Below are the code and all the weights of a small trained network. Each question names an input and a class and asks about switching units off, where a switched-off unit gives its printed mean instead of its output.

import numpy as np


def w(rows, s, z=0):
    codes = np.array(rows[::2]) - 128.0
    scale = np.full(codes.shape[1], s)
    scale[-1] = z or s
    return codes * scale


def norm(h):
    return h / np.sqrt((h * h).mean(-1, keepdims=True) + 1e-5)


def f(y):
    return y / 2 * (1 + np.tanh(0.7978845608 * (y + 0.044715 * y**3)))


def log_softmax(a):
    a = a - a.max(-1, keepdims=True)
    return a - np.log(np.exp(a).sum(-1, keepdims=True))


def net(x, mask):
    res = np.array(x, float).reshape(1, 7) / 4 @ E
    u = 0
    for l in range(2):
        y = f(norm(res) @ A[l][:, :-1].T + A[l][:, -1])
        res = res + np.where(mask[u : u + 9], y, B[l][:, -1]) @ B[l][:, :-1]
        u += 9
    return log_softmax(norm(res)[-1] @ U[:, :-1].T + U[:, -1])


A, B = {}, {}
E = w([
[77,179,89,84,48,78,75,161,73,152],'x0',
[115,183,152,151,92,199,10,119,185,30],'x1',
[142,44,36,105,40,189,103,79,154,204],'x2',
[38,91,93,97,167,95,138,227,246,112],'x3',
[30,162,74,134,225,111,73,32,97,132],'x4',
[21,142,255,163,83,168,166,91,174,229],'x5',
[88,24,208,2,176,201,81,167,35,115],'x6',
],0.006)
A[0] = w([
[55,111,95,137,154,123,128,50,123,120,107],'0.n0',
[163,51,89,163,109,154,75,71,130,201,18],'0.n1',
[215,165,135,145,209,240,159,83,136,161,54],'0.n2',
[135,113,79,92,175,87,254,148,69,215,73],'0.n3',
[87,164,81,114,193,151,114,61,98,120,27],'0.n4',
[131,85,108,124,206,164,177,120,203,107,56],'0.n5',
[185,99,29,132,164,94,150,125,86,41,32],'0.n6',
[106,184,99,99,64,90,83,144,73,166,60],'0.n7',
[125,186,101,180,109,113,153,133,150,145,2],'0.n8',
],0.0085,0.0055)
B[0] = w([
[137,105,119,174,116,144,154,186,125,160,184],'0.n0',
[78,94,73,85,88,143,158,146,195,113,171],'0.n1',
[114,74,186,151,62,23,101,106,110,103,175],'0.n2',
[107,168,142,171,94,185,58,112,147,46,253],'0.n3',
[150,87,98,250,136,129,160,210,64,151,161],'0.n4',
[95,89,190,136,86,44,112,143,147,100,176],'0.n5',
[184,155,141,79,161,106,67,126,168,229,219],'0.n6',
[134,45,191,155,95,38,124,98,149,87,174],'0.n7',
[144,74,94,73,162,126,178,74,89,119,137],'0.n8',
],0.013,0.0044)
A[1] = w([
[244,142,191,117,29,163,200,239,134,134,32],'1.n0',
[49,164,203,120,102,135,182,87,178,237,2],'1.n1',
[153,208,86,169,117,82,187,96,201,156,122],'1.n2',
[101,72,158,59,173,175,123,152,62,137,37],'1.n3',
[72,177,105,86,49,50,97,172,59,151,7],'1.n4',
[142,254,227,131,232,68,186,153,65,92,39],'1.n5',
[174,123,89,155,139,89,168,78,180,117,74],'1.n6',
[94,160,226,132,105,153,151,22,118,172,71],'1.n7',
[73,155,171,187,117,154,174,156,143,213,87],'1.n8',
],0.0085,0.0061)
B[1] = w([
[80,139,66,218,183,95,122,131,84,157,223],'1.n0',
[196,153,107,77,183,65,122,157,167,98,205],'1.n1',
[73,85,193,72,171,199,126,124,53,113,254],'1.n2',
[123,149,155,102,197,152,210,51,106,129,174],'1.n3',
[112,50,200,169,157,38,158,66,206,128,134],'1.n4',
[122,91,59,96,9,154,168,138,187,169,217],'1.n5',
[125,136,166,100,136,123,160,108,105,152,164],'1.n6',
[178,154,91,95,116,98,75,96,103,145,227],'1.n7',
[190,132,111,133,175,116,85,175,125,121,215],'1.n8',
],0.015,0.0036)
U = w([
[239,153,112,54,178,94,79,149,136,197,62],'0',
[104,40,236,166,94,3,156,89,145,104,68],'1',
[83,111,70,244,181,140,165,192,56,214,45],'2',
[119,131,182,45,172,211,237,50,57,118,76],'3',
[107,109,41,70,18,167,206,155,211,174,38],'4',
[112,214,148,164,106,217,55,96,157,44,109],'5',
[115,124,159,115,103,114,125,153,112,140,254],'6',
],0.014,0.01)

Each question gives the input, the list of numbers given to net, and the class t.
The units are the neurons (one row each of A and B). Each row of codes is followed by its name. A weight is (code - 128) times the scale printed after its matrix; where a second scale follows, it is the last column's (A, B and U).
mask holds one flag per neuron, layer by layer. A switched-off neuron (its flag False) gives its mean, the last column of its row in B, instead of its output. The means were averaged over made-up inputs and are rounded, as every weight is.
A unit's drop is (log p(t) with every unit on - log p(t) with that unit switched off) / (log p(t) with every unit on - log p(t) with every unit switched off).
The circuit of an input: a set's keep is (log p(t) with only the set's units on - log p(t) with every unit switched off) / (log p(t) with every unit on - log p(t) with every unit switched off). Starting from the 12 units with the biggest drops (on a tie, the unit counted first), units are removed one at a time, each time the one whose removal leaves the highest keep (on an exact tie, the one counted first), for as long as the keep stays at least 0.8.
units of the circuit, in order: the units of the circuit, biggest drop first
unit that matters most: the unit with the biggest drop
k most important neurons: the k neurons with the biggest drops, biggest first
top k neurons in layer l: the k neurons of layer l with the biggest drops, biggest first
input [-8,8,8,0,-3,2,-6], class 1: top 3 neurons in layer 0	[0.n2 0.n3 0.n5]
input [-7,-3,-8,0,3,2,-1], class 4: units of the circuit, in order	[1.n5]
input [4,-4,7,-3,1,-4,7], class 3: 2 most important neurons	[1.n3 1.n5]
input [6,4,-7,6,-2,7,7], class 0: 3 most important neurons	[0.n3 1.n1 1.n2]
input [-8,0,7,6,-8,-4,-2], class 1: top 2 neurons in layer 0	[0.n5 0.n0]
input [-7,0,-4,4,8,5,-2], class 2: 4 most important neurons	[0.n4 0.n0 1.n8 0.n7]
input [5,-6,1,6,1,4,-6], class 3: 3 most important neurons	[1.n2 0.n8 0.n5]
input [7,5,7,-3,4,-5,7], class 1: units of the circuit, in order	[0.n7 1.n4]
input [4,-8,1,-5,7,-4,-4], class 5: 2 most important neurons	[0.n3 1.n0]
input [0,-8,3,6,-5,6,-6], class 5: units of the circuit, in order	[0.n3 1.n8]
input [-7,2,-3,0,6,1,4], class 1: top 2 neurons in layer 0	[0.n2 0.n5]
input [5,3,-4,-4,1,5,7], class 3: top 4 neurons in layer 0	[0.n6 0.n2 0.n3 0.n5]
input [-2,-5,-7,0,4,-5,-6], class 4: 3 most important neurons	[1.n5 0.n1 1.n3]
input [-8,4,5,8,5,4,-6], class 1: units of the circuit, in order	[0.n5]
input [-2,6,-6,-8,6,4,6], class 6: top 3 neurons in layer 1	[1.n5 1.n2 1.n7]
input [-4,-5,-8,4,-5,8,1], class 0: top 2 neurons in layer 1	[1.n8 1.n1]
input [-6,1,3,7,-6,8,-5], class 0: units of the circuit, in order	[1.n1 1.n8]
input [-2,1,3,-7,-1,8,-8], class 0: 2 most important neurons	[1.n7 1.n1]
input [-2,0,3,3,4,6,-7], class 3: 4 most important neurons	[1.n2 0.n8 0.n6 1.n6]
input [-2,4,-7,-1,0,-4,-7], class 3: unit that matters most	1.n2
input [1,-4,-8,5,-7,7,7], class 4: 2 most important neurons	[1.n5 0.n0]
input [-1,-6,4,3,-7,3,7], class 2: 2 most important neurons	[1.n0 1.n2]
input [6,2,5,2,8,-6,7], class 2: top 2 neurons in layer 0	[0.n4 0.n0]
input [-6,-6,-5,-7,3,3,-2], class 6: top 3 neurons in layer 1	[1.n7 1.n4 1.n5]
input [-8,5,7,-6,0,-5,-1], class 1: top 2 neurons in layer 0	[0.n2 0.n3]
input [8,-1,4,4,-8,4,-1], class 1: top 3 neurons in layer 0	[0.n7 0.n0 0.n4]
input [-4,4,-4,-2,-2,5,3], class 0: 2 most important neurons	[1.n7 0.n3]
input [-2,-8,-7,-8,4,-4,-4], class 5: units of the circuit, in order	[0.n3]
input [-6,-8,0,-1,8,8,2], class 0: 2 most important neurons	[1.n8 1.n7]
